Below is a small trained network, with its code and all its weights. Each question gives an input and a class and asks what happens when units are switched off, that is, made to give their printed mean instead of their output.

import numpy as np


def w(rows, s, z=0):
    codes = np.array(rows[::2]) - 128.0
    scale = np.full(codes.shape[1], s)
    scale[-1] = z or s
    return codes * scale


def f(y):
    return y / 2 * (1 + np.tanh(0.7978845608 * (y + 0.044715 * y**3)))


def log_softmax(a):
    a = a - a.max(-1, keepdims=True)
    return a - np.log(np.exp(a).sum(-1, keepdims=True))


def net(x, mask):
    res = np.array(x, float).reshape(1, 5) / 4 @ E
    y = f(res @ A[0][:, :-1].T + A[0][:, -1])
    res = res + np.where(mask, y, B[0][:, -1]) @ B[0][:, :-1]
    return log_softmax(res[-1] @ U[:, :-1].T + U[:, -1])


A, B = {}, {}
E = w([
[108,143,156,52,122,10,154,189,156,105,171,129],'x0',
[115,88,129,137,68,23,174,81,79,110,131,219],'x1',
[149,83,111,153,137,55,159,82,79,190,101,29],'x2',
[242,84,91,158,120,63,76,136,152,80,192,165],'x3',
[99,170,5,113,88,150,98,176,103,140,173,96],'x4',
],0.011)
A[0] = w([
[220,86,111,103,100,67,147,117,71,153,76,108,210],'N1',
[105,190,137,169,113,185,125,117,117,113,75,126,182],'N2',
[38,146,41,143,116,216,153,131,64,182,131,102,220],'N3',
[155,130,173,133,184,186,134,118,137,238,35,3,239],'N4',
[67,153,109,68,227,114,167,185,135,142,115,105,25],'N5',
[155,119,157,148,91,92,106,97,65,124,105,147,98],'N6',
[179,140,90,42,114,199,44,255,143,132,152,52,209],'N7',
[84,153,137,110,87,81,172,121,36,129,65,76,253],'N8',
[107,150,172,92,118,38,141,186,161,121,126,64,109],'N9',
],0.0079,0.0043)
B[0] = w([
[89,139,104,145,122,124,37,103,111,112,170,157,190],'N1',
[139,185,128,111,114,147,135,122,87,117,125,44,184],'N2',
[99,164,174,140,72,93,82,110,80,155,143,126,224],'N3',
[129,83,189,124,176,11,84,213,99,168,124,26,252],'N4',
[158,81,117,118,202,131,112,115,124,139,87,167,159],'N5',
[149,134,101,191,160,126,148,99,123,113,154,161,153],'N6',
[95,168,125,131,68,121,111,100,69,118,195,103,235],'N7',
[97,135,146,123,56,129,99,129,82,147,165,106,200],'N8',
[149,180,131,54,120,102,94,169,83,121,154,127,176],'N9',
],0.012,0.016)
U = w([
[134,108,173,102,177,67,104,210,116,142,112,98,164],'0',
[213,166,147,195,130,183,182,84,125,56,95,175,128],'1',
[104,217,129,120,60,123,113,98,102,126,174,114,133],'2',
[119,82,10,103,168,135,198,134,186,219,54,99,21],'3',
[202,55,60,186,105,135,112,54,147,67,157,192,127],'4',
[129,96,27,122,170,141,231,138,184,230,99,95,21],'5',
[98,110,190,67,129,166,166,130,207,136,107,179,123],'6',
[115,59,63,123,147,143,197,156,182,217,73,113,2],'7',
],0.011,0.0077)

Each question gives the input, the list of numbers given to net, and the class t.
The units are the neurons (one row each of A and B). Each row of codes is followed by its name. A weight is (code - 128) times the scale printed after its matrix; where a second scale follows, it is the last column's (A, B and U).
mask holds one flag per neuron, in row order. A switched-off neuron (its flag False) gives its mean, the last column of its row in B, instead of its output. The means were averaged over made-up inputs and are rounded, as every weight is.
A unit's drop is (log p(t) with every unit on - log p(t) with that unit switched off) / (log p(t) with every unit on - log p(t) with every unit switched off).
The circuit of an input: a set's keep is (log p(t) with only the set's units on - log p(t) with every unit switched off) / (log p(t) with every unit on - log p(t) with every unit switched off). Starting from all 9 units, units are removed one at a time, each time the one whose removal leaves the highest keep (on an exact tie, the one counted first), for as long as the keep stays at least 0.8.
units of the circuit, in order: the units of the circuit, biggest drop first
top k neurons: the k neurons with the biggest drops, biggest first
drop when u is switched off: that unit's drop, to one decimal
input [8,3,6,1,-1], class 2: units of the circuit, in order => [N4]
input [4,0,-7,-6,-3], class 6: units of the circuit, in order => [N4; N7; N3]
input [5,-2,-2,8,-4], class 4: units of the circuit, in order => [N4; N3]
input [-2,5,-7,2,-6], class 1: top 2 neurons => [N4; N1]
input [-6,0,4,2,2], class 0: top 2 neurons => [N7; N4]
input [-4,4,-3,-7,-7], class 0: top 4 neurons => [N7; N4; N1; N3]
input [8,-3,-1,5,-2], class 2: top 2 neurons => [N4; N7]
input [8,4,8,-4,2], class 2: top 2 neurons => [N4; N8]
input [-7,3,6,-5,-4], class 0: drop when N4 is switched off => 3.8
input [-1,7,-4,1,-2], class 4: drop when N4 is switched off => 0.2
input [2,4,0,4,-2], class 4: drop when N4 is switched off => 0.4
